Each row of numbers stands for one node and depends on some of the facts below. Use the named rows to name the rest.

How the nodes are related:
α: uses; π: points at
α(<189>, <1443>); α(<294>, <586>); α(<737>, <364>); α(<737>, <1212>)
α(<737>, <1057>); α(<737>, <1071>); α(<153>, <1071>); α(<674>, <1096>)
α(<330>, <270>); α(<330>, <1132>); α(<330>, <630>); α(<517>, <1071>)
α(<517>, <145>); α(<1480>, <1185>); α(<1189>, <1278>); α(<4>, <1043>)
α(<661>, <660>); α(<555>, <734>); α(<555>, <303>); α(<555>, <950>)
α(<240>, <201>); α(<240>, <661>); α(<1013>, <934>); α(<1344>, <1455>)
α(<1344>, <1071>); α(<1344>, <1335>); α(<1043>, <883>); α(<1043>, <1113>)
α(<1043>, <660>); α(<356>, <1132>); α(<356>, <1030>); α(<744>, <969>)
α(<744>, <53>); α(<628>, <208>); α(<1269>, <950>); α(<1443>, <1437>)
α(<1216>, <303>); α(<1185>, <1245>); α(<514>, <1006>); α(<1260>, <586>)
α(<1260>, <660>); α(<1113>, <98>); α(<551>, <1448>); α(<272>, <1026>)
α(<1370>, <1343>); α(<1006>, <53>); α(<586>, <785>); α(<586>, <347>)
α(<1026>, <856>); α(<1026>, <660>); α(<1292>, <145>); α(<1437>, <9>)
α(<557>, <874>); α(<557>, <660>); α(<1328>, <969>); α(<1489>, <9>)
α(<982>, <303>); α(<464>, <557>); α(<464>, <1278>); α(<740>, <1245>)
α(<922>, <856>); α(<1078>, <883>); α(<336>, <561>); α(<181>, <785>)
α(<1120>, <336>); α(<1139>, <1409>); α(<687>, <1006>); α(<705>, <41>)
α(<705>, <1057>); α(<705>, <1437>); α(<410>, <1113>); α(<734>, <561>)
α(<734>, <347>); α(<879>, <883>); α(<879>, <208>); α(<1335>, <1102>)
α(<231>, <368>); α(<231>, <294>); α(<1433>, <555>); α(<610>, <561>)
α(<589>, <874>); α(<589>, <785>); α(<41>, <856>); α(<1448>, <303>)
α(<856>, <347>); α(<260>, <589>); α(<286>, <410>); α(<286>, <1087>)
α(<1244>, <368>); α(<270>, <561>); α(<1102>, <858>); α(<510>, <1057>)
α(<510>, <208>); α(<510>, <551>); α(<1245>, <922>); α(<684>, <883>)
α(<1455>, <950>); α(<1455>, <922>); α(<522>, <705>); α(<682>, <1269>)
α(<682>, <1096>); α(<630>, <145>); α(<630>, <713>); α(<364>, <589>)
α(<1409>, <98>); α(<963>, <33>); α(<1212>, <883>); α(<1212>, <106>)
α(<1212>, <1244>); α(<934>, <883>); α(<9>, <98>); α(<9>, <435>)
α(<9>, <922>); α(<9>, <1260>); α(<1385>, <589>); α(<1385>, <1171>)
α(<785>, <53>); α(<1343>, <969>); α(<182>, <740>); α(<1155>, <934>)
α(<303>, <53>); α(<303>, <856>); α(<145>, <1245>); α(<53>, <347>)
α(<417>, <98>); α(<417>, <922>); α(<99>, <744>); π(<294>, <858>)
π(<737>, <1113>); π(<999>, <1437>); π(<688>, <610>); π(<1096>, <266>)
π(<674>, <300>); π(<1223>, <356>); π(<210>, <1455>); π(<561>, <1489>)
π(<517>, <589>); π(<1049>, <1480>); π(<1189>, <181>); π(<4>, <661>)
π(<661>, <417>); π(<555>, <982>); π(<1025>, <208>); π(<1157>, <561>)
π(<240>, <1212>); π(<1013>, <270>); π(<171>, <240>); π(<356>, <1026>)
π(<360>, <1385>); π(<628>, <210>); π(<1272>, <182>); π(<700>, <272>)
π(<1443>, <360>); π(<858>, <734>); π(<1216>, <231>); π(<1185>, <1057>)
π(<1260>, <77>); π(<368>, <260>); π(<1113>, <1185>); π(<551>, <201>)
π(<1030>, <517>); π(<272>, <1501>); π(<435>, <849>); π(<1026>, <874>)
π(<1292>, <510>); π(<1437>, <99>); π(<414>, <364>); π(<1278>, <628>)
π(<1489>, <654>); π(<982>, <999>); π(<464>, <785>); π(<740>, <1006>)
π(<399>, <1443>); π(<922>, <1132>); π(<336>, <1025>); π(<1139>, <171>)
π(<654>, <879>); π(<687>, <969>); π(<681>, <1157>); π(<298>, <106>)
π(<969>, <399>); π(<734>, <298>); π(<879>, <1278>); π(<231>, <1174>)
π(<610>, <132>); π(<300>, <555>); π(<77>, <744>); π(<41>, <922>)
π(<1004>, <1071>); π(<132>, <239>); π(<849>, <737>); π(<1102>, <330>)
π(<510>, <1171>); π(<266>, <336>); π(<713>, <1049>); π(<1455>, <1223>)
π(<522>, <1216>); π(<682>, <687>); π(<630>, <740>); π(<1501>, <1096>)
π(<106>, <1225>); π(<1174>, <414>); π(<239>, <853>); π(<1219>, <672>)
π(<1087>, <464>); π(<1212>, <1272>); π(<1385>, <98>); π(<785>, <33>)
π(<208>, <682>); π(<672>, <4>); π(<201>, <660>); π(<1343>, <9>)
π(<33>, <713>); π(<1155>, <1292>); π(<303>, <1013>); π(<53>, <357>)
π(<417>, <1087>); π(<99>, <1448>)

Known rows:
<1120>: [  0  -4  -4   1   0   1  -4  -2   0   3   1  -1   3   4   6   6  -2  -3
  12   2   4   3   9 -15  -1 -12   3]
<589>: [ 1 -2 -5  0 -5 -1 -1 -1  1  0  3 -1 -3 -3 -1 -2  0 -3 -9  4  1  2  4  5
  0  4  3]
<1071>: [  5  -3   3  -1  -5   0   4  -1   6  -1  -1 -12  -6  -4  -3  -3   2  -4
  -3  -2   3   0  -3   2  -1   5   3]
<999>: [ 1 -1  0  1  0  3  0  1  1 -1  2 -2 -2  0 -3  1  0  1  0  0  2  0 -1 -1
 -1  1  0]
<982>: [-1  1 -4  4  2  3 -3  2 -4 -2  2  6  2  1 -1  0 -6  2  5  2 -2  2  2  0
 -1 -2 -1]
<1189>: [-14  -1 -20   7  -4   2  -7  -5  -7  -5   3  13  -3  12   9   2   6   6
 -21   6   0   6   8   4   3  -9   3]
<734>: [-1 -1 -1  1 -2 -2  0  1  0  0 -1 -3  0  2 -1  0  0  1  3  1  2  0  4 -4
  0 -2  2]
<417>: [  1  -6  -1   8  -1  10  -5   7   2   4   8   7  -4   2  -8   0 -12   7
   4  -8   6   8  -8   3  -2  -5  -5]
<171>: [-1  0  0 -1  0  0  1  2  1 -1  0  0 -1  1 -2  1  0  3  0  0  0  0  0  0
  0 -1 -1]
<294>: [-7  1  0  0  2  3  2  3  2 -4 -2  3  2  4 -3  1  1  6 -3 -4 -1  0 -3 -2
  1 -1 -3]
<1185>: [ 4 -3  0  2 -2  9 -1 -2  3 -4 -1 -7 -1 -2  3  0 -1 -5  4 -3  3  2 -2 -2
 -2 -4  3]
<858>: [  3  -3   4   9  -3  16   9  -1   4 -20 -12 -26  -8  -6   0  -8   1  -3
  -3 -16   2  -1 -13   9   0  12  10]
<654>: [ -8   5  10  -2   0  10   7  -4  -2  -1   1   8 -13   0  23   6   2 -10
   0  10  -2 -11   4   2  -5   4   3]
<189>: [ 3  4 -2  0  3  6 -4 -1 -2 -2  4  7  2 -2  3  0 -2 -2  2  0 -3  2 -3  2
 -2 -4 -2]
<1004>: [-5  0  1  1  2  2  1  2 -1 -3 -2  1  1  3 -1  3  2  4  1 -3 -1 -2 -1 -3
  1 -2  0]
<1278>: [-14   3  -6   3  -6  -1   4  -6  -2   0  -2   6 -18   7  21   2  15  -3
 -27  12  -2  -4  10   3  -2   2   5]
<356>: [  3   3  -2   2   8  -4 -10   1   6  11 -16 -10  -8  -1  11   3  13 -11
  12   1  -3   8  21 -32  -9 -23  -1]

Name these rows:
No name comes twice in this set of rows, the named rows included.
[ -5 -11  -3   4  -5   6  -2   7   3   9   6   7 -11   8 -12   1  -6  12
 -10  -5   8  13  -6   6   0  -1  -6] -> <661>
[-12  -2  15  -5  -5   8  12  -5   2   2   2  -1 -13   5  25  13   3 -10
   4  12   6 -13   9  -5  -2   2   9] -> <561>
[  2  10   1   5   7  -2  -3   2  -2   1 -15  -8 -14  -4   8  -8   9  -3
   0  -1 -10  -1   1  -6  -9  -3   0] -> <1455>
[ 0 -2 -3  1  0 -6 -1  3 -2  0  2 -1 -1 -4 -3  0 -7 -1 -1  6  0  2  7  2
 -1  7  1] -> <1006>
[  0   4   2   5  -8 -10  -1   0 -10   5  -2 -10  -3   8  -2  -9  -1   8
  10   1   0  -9  -4   8  -2  -1   7] -> <1269>
[  4   0  13  55   0 -52  16 -14  27  17  -7  34  17  -9  27 -16   7   2
   8 -38   5  12  15  29  36  11  17] -> <33>
[-1  6  1 -2  7  6 -2  3 -1 -2  2 11  5  2 -1  2 -1  4  4 -5 -4 -3 -7 -2
 -1 -8 -5] -> <1139>
[ -2   1   5   0  -6  -7   3   1  -1   1  -3 -13  -5   4  -5  -5   3   5
   2  -1   2  -6  -3   4  -1   3   5] -> <950>
[  0   4  -3   7  -7  -8  -2   9  14 -12  15   5   3  -3 -16  -6   2   9
   4  -3   1  -8   3  -4   3   0  11] -> <1049>
[-2  2 -7  0 -1  0 -4 -1 -2  1  6 11 -2  3  1  1  3  3 -9  3 -1  2  0  3
  0 -4 -2] -> <240>
[ 2 12  2  1  9  7 -3 -1 -3  0 -3 11 -8 -6 16  1  5 -7  0  3 -9 -2  0 -1
 -9 -5 -3] -> <628>
[  0  -4   2   5 -10  -7   2   5  23 -12  10  -9   2   0 -14  -1   7   4
   8  -7   7  -6   7 -16   5  -4  14] -> <713>
[ -1  -2   1   9   2  17   7  -2   1 -21 -12 -18  -4  -3   4  -5  -1  -2
   1 -15   0   0 -14   7  -1   5   8] -> <1102>
[ -4   0  -7   0  -3  -1  -1  -1  -1   0   3   3  -4   3  -1   0   5   2
 -12   3   0   1   1   3   2   1   1] -> <557>
[-2  3 -2  1  7  8 -3  1 -3 -7  1  8  4  2  0  2 -2  3  3 -4 -3 -1 -4 -2
  0 -6 -1] -> <522>

Now the same nodes, written a new way:
Named rows:
<551>: [ 7  0  0 -1  2 -7 -3  5 -1 -3 -1  1 -1 -3  2]
<737>: [ 3 -4 -7  1  5 -7  2  6  2  5  4  2 -1 -4 -1]
<231>: [ 5 -5 -7 -1  4 -9  0  5  2  3  4  2 -2 -4  0]
<464>: [ -4 -12  -2  -3 -12 -22  -4   2   4   5   9   0  -1 -12 -25]
<610>: [ 0 -1  1  4  4 -7 -4 -2  6 17  4 -8 -1 -7  3]
<922>: [ 3  0  0  0  0 -4 -2  5 -1  0  0  2  0 -2  5]
<879>: [  9  -4 -10   5  14  -8 -10   5  -1   0   3   5   3   1   3]
<1245>: [ 1  2  3 -1  2 -1 -2  2  0  8  0  2  2  0  6]
<1489>: [  5  -1  -6   5  14  -5 -12  10  -2   0   2   2   3   2   0]
<1437>: [ 5 -1 -1  1  0 -5 -3  6 -1 -2  1  4 -2 -1  5]
<435>: [  7   3   8  -2  -2  -5  -8   3  -4 -13  -5   4  -1  -1   7]
<654>: [  4   3   2   6   6  -3 -15  10  -5  -4  -2   1   3   4   1]
<950>: [ -3   9   9   8  -7   3 -10  14  -7  -8  -4  -2   4  -6   8]
<357>: [ 2  0 -4  4 -3 -3 -5  7  0  0  1  2 -3 -1  5]
<874>: [  5   6  -1   8 -13  -7 -17   4 -14 -11  -3  -1   6   2   1]
<858>: [ -3   9  11  -7  -5  16  11  19 -11  -5 -10  15   9  11   2]
<77>: [ 3  1 -1  0 -1 -5 -4  8 -1 -1  0  1 -3 -2  4]

Name these rows:
No name comes twice in this set of rows, the named rows included.
[-14  16   6  23  -6   4 -22  32 -24 -11   2 -17  11 -25  12] -> <1096>
[ -3   7  21  -6 -12  -2  -8  -6   7  11  -7   9  -4  -2  15] -> <713>
[ 6  2  0 -3  1 -5 -2 10 -2 -5 -1 -3 -5 -4  0] -> <53>
[ 1  0  4 -5 -7 -9 -2  6  7  7 -1 10 -6 -9  7] -> <1049>
[ 1 -1 -4  2 -5 -5 -5  8 -2 -4  3  3 -5  1  1] -> <364>
[ 16  -5   2   2  -2  -9 -13  -1   5 -20  -6  11 -14  -3  31] -> <1087>
[-1 -2 -6  1  6 -1  4  2  4 18  5  3  2  1  3] -> <182>
[  1  -5 -10   2  -1 -10  -3   8   1   4   7   0  -3  -5  -9] -> <260>
[ 0 -1 -5  6  4 -5 -1  9  1  9  4 -5  1 -9  1] -> <1433>
[-13   5   5  28   0   1  -9  31  -8   6   3 -20  24 -35   0] -> <674>
[ 16   4 -16  -5   2   1   8  30   1  -7  -4  -9 -24  -1   3] -> <1370>
[ -5  -9  -1  -4  -8 -26 -10  -1  -4   0  13  -9   6 -13 -37] -> <1189>
[  0  -3  -2   0  -7 -13  -9   3  -4  -8   4  -1  -1  -6 -11] -> <557>
[ 12  -9 -11  -2  13 -14   2  -2   5   3   7   5  -2  -6   5] -> <1155>

